Below are the code and all the weights of a small trained network. Each question names an input and a target symbol and asks about switching units off, where a switched-off unit gives its printed mean instead of its output.

import numpy as np


def w(rows, s, z=0):
    codes = np.array(rows[::2]) - 128.0
    scale = np.full(codes.shape[1], s)
    scale[-1] = z or s
    return codes * scale


def norm(h):
    return h / np.sqrt((h * h).mean(-1, keepdims=True) + 1e-5)


def f(y):
    return y / 2 * (1 + np.tanh(0.7978845608 * (y + 0.044715 * y**3)))


def softmax(a):
    e = np.exp(a - a.max(-1, keepdims=True))
    return e / e.sum(-1, keepdims=True)


def log_softmax(a):
    a = a - a.max(-1, keepdims=True)
    return a - np.log(np.exp(a).sum(-1, keepdims=True))


def net(x, mask):
    ids = ['ΞΠΣΩαβγεζηλμφψ'.index(c) for c in x.split()]
    T = len(ids)
    res = E[ids] + P[:T]
    u = 0
    for l in range(2):
        r = norm(res)
        for j in range(3):
            rows = slice(3 * j, 3 * j + 3)
            q, k, v = (r @ M[l][rows].T for M in (Q, K, V))
            z = softmax(np.where(np.tri(T) > 0, q @ k.T / 3**0.5, -1e9)) @ v
            o = O[l][rows]
            res = res + np.where(mask[u + j], z, o[:, -1]) @ o[:, :-1]
        u += 3
        y = f(norm(res) @ A[l][:, :-1].T + A[l][:, -1])
        res = res + np.where(mask[u : u + 16], y, B[l][:, -1]) @ B[l][:, :-1]
        u += 16
    return log_softmax(norm(res)[-1] @ U[:, :-1].T + U[:, -1])


Q, K, V, O, A, B = {}, {}, {}, {}, {}, {}
E = w([
[99,101,111],'Ξ',
[32,9,119],'Π',
[166,31,130],'Σ',
[176,202,5],'Ω',
[140,141,74],'α',
[115,190,244],'β',
[94,130,125],'γ',
[136,147,63],'ε',
[221,178,215],'ζ',
[220,159,192],'η',
[231,75,19],'λ',
[142,151,94],'μ',
[29,37,117],'φ',
[135,147,63],'ψ',
],0.017)
P = w([
[66,254,51],'0',
[126,92,141],'1',
[127,91,150],'2',
[125,90,152],'3',
[126,91,153],'4',
[123,93,152],'5',
[122,96,149],'6',
[121,95,148],'7',
[118,97,146],'8',
[118,98,144],'9',
],0.011)
Q[0] = w([
[155,43,218],'0.h1',
[242,186,72],'0.h1',
[163,154,143],'0.h1',
[1,70,218],'0.h2',
[228,213,115],'0.h2',
[166,82,206],'0.h2',
[92,147,204],'0.h3',
[150,190,129],'0.h3',
[38,158,104],'0.h3',
],0.011)
K[0] = w([
[246,10,240],'0.h1',
[125,160,101],'0.h1',
[105,117,121],'0.h1',
[85,48,171],'0.h2',
[148,178,81],'0.h2',
[188,12,102],'0.h2',
[181,110,79],'0.h3',
[108,171,185],'0.h3',
[90,132,114],'0.h3',
],0.012)
V[0] = w([
[138,68,80],'0.h1',
[121,168,77],'0.h1',
[64,243,103],'0.h1',
[147,253,111],'0.h2',
[134,92,161],'0.h2',
[155,203,96],'0.h2',
[80,97,125],'0.h3',
[101,151,74],'0.h3',
[115,134,147],'0.h3',
],0.011)
O[0] = w([
[215,75,179,236],'0.h1',
[79,55,146,240],'0.h1',
[162,3,94,170],'0.h1',
[186,206,186,148],'0.h2',
[116,166,127,22],'0.h2',
[166,142,184,190],'0.h2',
[123,102,119,178],'0.h3',
[113,175,153,250],'0.h3',
[193,184,206,90],'0.h3',
],0.0055,0.0019)
A[0] = w([
[188,122,57,134],'0.n1',
[144,69,83,65],'0.n2',
[55,145,191,205],'0.n3',
[191,201,14,2],'0.n4',
[7,156,188,172],'0.n5',
[53,77,95,150],'0.n6',
[183,208,53,81],'0.n7',
[146,101,86,103],'0.n8',
[52,170,61,113],'0.n9',
[75,70,139,129],'0.n10',
[210,134,77,179],'0.n11',
[136,109,107,76],'0.n12',
[138,71,145,161],'0.n13',
[198,197,135,77],'0.n14',
[96,142,46,83],'0.n15',
[170,162,131,94],'0.n16',
],0.011,0.0049)
B[0] = w([
[140,110,181,214],'0.n1',
[194,158,177,178],'0.n2',
[136,46,94,186],'0.n3',
[110,57,133,154],'0.n4',
[83,60,117,215],'0.n5',
[144,189,63,217],'0.n6',
[72,126,102,156],'0.n7',
[146,134,201,161],'0.n8',
[254,131,81,170],'0.n9',
[90,158,59,184],'0.n10',
[101,141,202,254],'0.n11',
[158,161,114,126],'0.n12',
[84,115,117,201],'0.n13',
[114,174,118,162],'0.n14',
[179,152,152,146],'0.n15',
[134,122,150,136],'0.n16',
],0.0076,0.0055)
Q[1] = w([
[121,187,131],'1.h1',
[76,138,115],'1.h1',
[71,97,190],'1.h1',
[133,119,48],'1.h2',
[178,136,82],'1.h2',
[123,149,138],'1.h2',
[51,215,74],'1.h3',
[126,136,166],'1.h3',
[41,250,148],'1.h3',
],0.018)
K[1] = w([
[89,252,125],'1.h1',
[104,203,99],'1.h1',
[189,152,141],'1.h1',
[191,10,127],'1.h2',
[196,51,78],'1.h2',
[46,214,199],'1.h2',
[2,86,162],'1.h3',
[109,167,153],'1.h3',
[11,104,175],'1.h3',
],0.0097)
V[1] = w([
[173,132,129],'1.h1',
[121,206,121],'1.h1',
[112,141,51],'1.h1',
[196,84,105],'1.h2',
[153,104,124],'1.h2',
[148,128,106],'1.h2',
[117,106,62],'1.h3',
[83,6,154],'1.h3',
[153,100,240],'1.h3',
],0.011)
O[1] = w([
[114,64,166,199],'1.h1',
[146,168,188,3],'1.h1',
[163,147,255,3],'1.h1',
[226,155,106,198],'1.h2',
[149,228,86,160],'1.h2',
[119,173,111,133],'1.h2',
[135,67,91,124],'1.h3',
[138,123,208,114],'1.h3',
[174,108,203,190],'1.h3',
],0.0063,0.0031)
A[1] = w([
[124,69,140,134],'1.n1',
[30,186,140,36],'1.n2',
[167,121,133,84],'1.n3',
[101,148,171,4],'1.n4',
[47,209,72,121],'1.n5',
[211,177,76,164],'1.n6',
[190,115,174,72],'1.n7',
[121,44,105,95],'1.n8',
[45,156,50,42],'1.n9',
[174,244,213,66],'1.n10',
[19,94,178,46],'1.n11',
[175,175,245,191],'1.n12',
[99,101,41,157],'1.n13',
[186,115,63,145],'1.n14',
[211,85,139,84],'1.n15',
[195,123,188,99],'1.n16',
],0.012,0.0028)
B[1] = w([
[91,198,118,183],'1.n1',
[128,38,101,126],'1.n2',
[208,67,135,139],'1.n3',
[148,133,151,121],'1.n4',
[166,40,229,161],'1.n5',
[58,114,155,196],'1.n6',
[78,32,107,182],'1.n7',
[160,222,157,217],'1.n8',
[210,122,175,192],'1.n9',
[97,254,19,186],'1.n10',
[120,145,162,168],'1.n11',
[8,178,51,252],'1.n12',
[145,186,199,253],'1.n13',
[107,141,186,227],'1.n14',
[191,102,166,204],'1.n15',
[129,56,80,202],'1.n16',
],0.0057,0.0058)
U = w([
[192,153,4,54],'Ξ',
[69,75,8,5],'Π',
[116,188,215,92],'Σ',
[130,181,142,144],'Ω',
[201,37,122,238],'α',
[12,152,200,50],'β',
[157,158,125,179],'γ',
[152,151,151,94],'ε',
[77,159,92,56],'ζ',
[44,227,84,85],'η',
[76,75,109,141],'λ',
[104,93,188,97],'μ',
[108,94,93,17],'φ',
[151,155,151,139],'ψ',
],0.016,0.0025)

Each question gives the input, a string of symbols that net reads in full, and the target symbol t.
The units are the heads (3 rows each of Q, K, V and O) and the neurons (one row each of A and B). Each row of codes is followed by its name. A weight is (code - 128) times the scale printed after its matrix; where a second scale follows, it is the last column's (O, A, B and U).
mask holds one flag per unit, layer by layer, with each layer's heads first. A switched-off unit (its flag False) gives its mean, the last column of its rows in O or B, instead of its output. The means were averaged over made-up inputs and are rounded, as every weight is.
A unit's drop is (log p(t) with every unit on - log p(t) with that unit switched off) / (log p(t) with every unit on - log p(t) with every unit switched off).
The circuit of an input: a set's keep is (log p(t) with only the set's units on - log p(t) with every unit switched off) / (log p(t) with every unit on - log p(t) with every unit switched off). Starting from the 12 units with the biggest drops (on a tie, the unit counted first), units are removed one at a time, each time the one whose removal leaves the highest keep (on an exact tie, the one counted first), for as long as the keep stays at least 0.8.
circuit, biggest first: the units of the circuit, biggest drop first
unit that matters most: the unit with the biggest drop
top k neurons: the k neurons with the biggest drops, biggest first
k most important neurons of layer l: the k neurons of layer l with the biggest drops, biggest first
heads that matter: for each layer, one digit per head in row order, 1 if its drop is at least 0.15 and else 0, layers parted by /
input η Π α Ω Σ α Ω, target η: circuit, biggest first	[0.h2, 0.n11, 0.n9, 0.n7]
input λ λ Ξ μ α α α ζ, target η: circuit, biggest first	[1.n12, 1.n10]
input Σ γ φ α Ξ η ψ, target Σ: heads that matter	111 / 001
input β ζ β γ Π λ α ψ, target β: circuit, biggest first	[0.h2, 1.h2, 0.n11]
input α α Ξ Ω ζ γ α α, target α: circuit, biggest first	[0.h1, 0.h2]
input Ξ β ψ β μ Π β β ε, target Ξ: top 2 neurons	[0.n9, 1.n12]
input α α μ, target α: circuit, biggest first	[0.h1]
input Σ λ λ β ε, target Σ: heads that matter	011 / 001
input Ξ η β Π α, target Ξ: heads that matter	100 / 101
input Ξ Ξ Π Π γ φ α λ ψ, target Ξ: heads that matter	110 / 101
input α ε α ζ λ ψ α α Ω, target α: heads that matter	100 / 000
input γ β η β φ, target Π: top 2 neurons	[0.n9, 0.n11]
input Π β α Ω, target Π: 4 most important neurons of layer 1	[1.n12, 1.n16, 1.n7, 1.n13]
input Ξ Π λ ψ μ, target Ξ: heads that matter	110 / 101
input Π α Ω α Σ μ μ, target Π: heads that matter	100 / 101
input η λ γ λ γ ε, target η: unit that matters most	0.h2
input α α γ β α ψ μ Ω Σ, target Σ: heads that matter	100 / 000
input Σ α λ α Σ α, target Σ: top 2 neurons	[0.n6, 0.n9]
input Σ β ψ, target Σ: heads that matter	011 / 001
input ε ψ λ α Π, target Π: 2 most important neurons of layer 0	[0.n11, 0.n6]
input η β α γ α Ξ, target Ξ: heads that matter	010 / 000
input μ Ξ α λ λ ε η, target η: heads that matter	100 / 000
input Π Ξ α Σ, target Σ: heads that matter	110 / 100
input β ζ μ γ Ω, target β: top 3 neurons	[0.n11, 0.n4, 0.n7]
